Below is a small trained network, with its code and all its weights. Each question gives an input and a class and asks what happens when units are switched off, that is, made to give their printed mean instead of their output.

import numpy as np


def w(rows, s, z=0):
    codes = np.array(rows[::2]) - 128.0
    scale = np.full(codes.shape[1], s)
    scale[-1] = z or s
    return codes * scale


def f(y):
    return y / 2 * (1 + np.tanh(0.7978845608 * (y + 0.044715 * y**3)))


def log_softmax(a):
    a = a - a.max(-1, keepdims=True)
    return a - np.log(np.exp(a).sum(-1, keepdims=True))


def net(x, mask):
    res = np.array(x, float).reshape(1, 5) / 4 @ E
    y = f(res @ A[0][:, :-1].T + A[0][:, -1])
    res = res + np.where(mask, y, B[0][:, -1]) @ B[0][:, :-1]
    return log_softmax(res[-1] @ U[:, :-1].T + U[:, -1])


A, B = {}, {}
E = w([
[6,199,136,192,225,116,157,168,182,133,119,99],'x0',
[158,121,168,108,172,121,208,106,44,94,222,169],'x1',
[46,78,197,201,138,143,124,122,89,119,95,134],'x2',
[137,143,123,163,89,167,164,107,112,197,106,227],'x3',
[99,156,67,94,97,66,163,210,119,160,181,155],'x4',
],0.011)
A[0] = w([
[152,156,115,71,100,77,205,148,85,72,207,166,155],'n0',
[136,141,108,2,136,61,79,192,208,165,171,107,127],'n1',
[99,178,223,120,184,155,123,56,161,86,123,116,254],'n2',
[150,69,160,96,145,135,162,122,17,104,104,153,187],'n3',
[89,143,64,80,89,178,43,148,219,150,71,165,190],'n4',
[86,104,191,146,137,197,132,51,53,81,86,198,179],'n5',
[234,170,54,108,100,113,156,115,107,167,129,174,171],'n6',
[120,166,102,97,122,124,203,175,143,145,173,124,150],'n7',
[156,122,157,138,89,209,98,74,169,99,53,198,233],'n8',
[162,135,104,67,138,125,158,124,127,95,213,144,128],'n9',
],0.0087,0.0046)
B[0] = w([
[136,55,92,49,147,134,205,242,37,165,210,121,238],'n0',
[209,107,240,26,115,153,135,82,153,112,140,150,210],'n1',
[126,227,154,136,149,131,91,169,147,60,178,104,231],'n2',
[163,99,196,132,173,104,107,116,115,73,198,138,223],'n3',
[130,163,140,82,95,96,107,131,164,131,87,171,213],'n4',
[132,129,182,161,73,162,124,129,132,46,151,142,249],'n5',
[111,122,59,134,163,29,204,185,210,172,156,68,241],'n6',
[106,70,166,151,117,71,171,126,86,118,140,98,184],'n7',
[118,124,145,212,152,79,2,123,160,42,171,171,239],'n8',
[59,132,108,135,116,92,200,222,64,147,140,115,205],'n9',
],0.0097,0.013)
U = w([
[140,42,104,91,54,115,211,102,166,183,120,89,8],'0',
[66,197,92,177,207,90,137,177,163,94,152,99,251],'1',
[43,94,116,169,47,158,111,88,107,155,45,195,122],'2',
[127,2,150,125,194,131,176,143,89,118,201,136,51],'3',
[179,166,70,152,172,170,83,76,29,207,148,118,17],'4',
[170,138,176,133,106,167,76,31,181,35,148,132,202],'5',
],0.0076,0.0026)

Each question gives the input, the list of numbers given to net, and the class t.
The units are the neurons (one row each of A and B). Each row of codes is followed by its name. A weight is (code - 128) times the scale printed after its matrix; where a second scale follows, it is the last column's (A, B and U).
mask holds one flag per neuron, in row order. A switched-off neuron (its flag False) gives its mean, the last column of its row in B, instead of its output. The means were averaged over made-up inputs and are rounded, as every weight is.
A unit's drop is (log p(t) with every unit on - log p(t) with that unit switched off) / (log p(t) with every unit on - log p(t) with every unit switched off).
The circuit of an input: a set's keep is (log p(t) with only the set's units on - log p(t) with every unit switched off) / (log p(t) with every unit on - log p(t) with every unit switched off). Starting from all 10 units, units are removed one at a time, each time the one whose removal leaves the highest keep (on an exact tie, the one counted first), for as long as the keep stays at least 0.8.
units of the circuit, in order: the units of the circuit, biggest drop first
top k neurons: the k neurons with the biggest drops, biggest first
drop when u is switched off: that unit's drop, to one decimal
input [2,3,-8,0,6], class 3: units of the circuit, in order : (n0)
input [0,0,7,7,7], class 2: units of the circuit, in order : (n0, n6, n2)
input [5,-7,-6,6,2], class 0: units of the circuit, in order : (n2, n1)
input [6,0,6,6,0], class 5: units of the circuit, in order : (n6, n0)
input [-6,-2,-1,6,4], class 0: units of the circuit, in order : (n2, n6)
input [-5,-1,-5,1,7], class 0: units of the circuit, in order : (n6, n8)
input [2,-7,-4,6,-1], class 5: top 4 neurons : (n9, n0, n8, n4)
input [5,0,-6,-8,-7], class 5: top 3 neurons : (n6, n1, n0)
input [0,2,-2,-5,-4], class 5: top 4 neurons : (n6, n0, n9, n7)
input [-4,-1,-1,0,3], class 0: drop when n8 is switched off : 0.2
input [-5,-3,0,-5,-1], class 5: drop when n0 is switched off : 0.3
input [1,2,-7,5,5], class 0: drop when n3 is switched off : 0.4
input [1,3,6,-1,-6], class 5: drop when n7 is switched off : 0.0
input [4,-6,-4,-2,-3], class 5: top neuron : (n6)
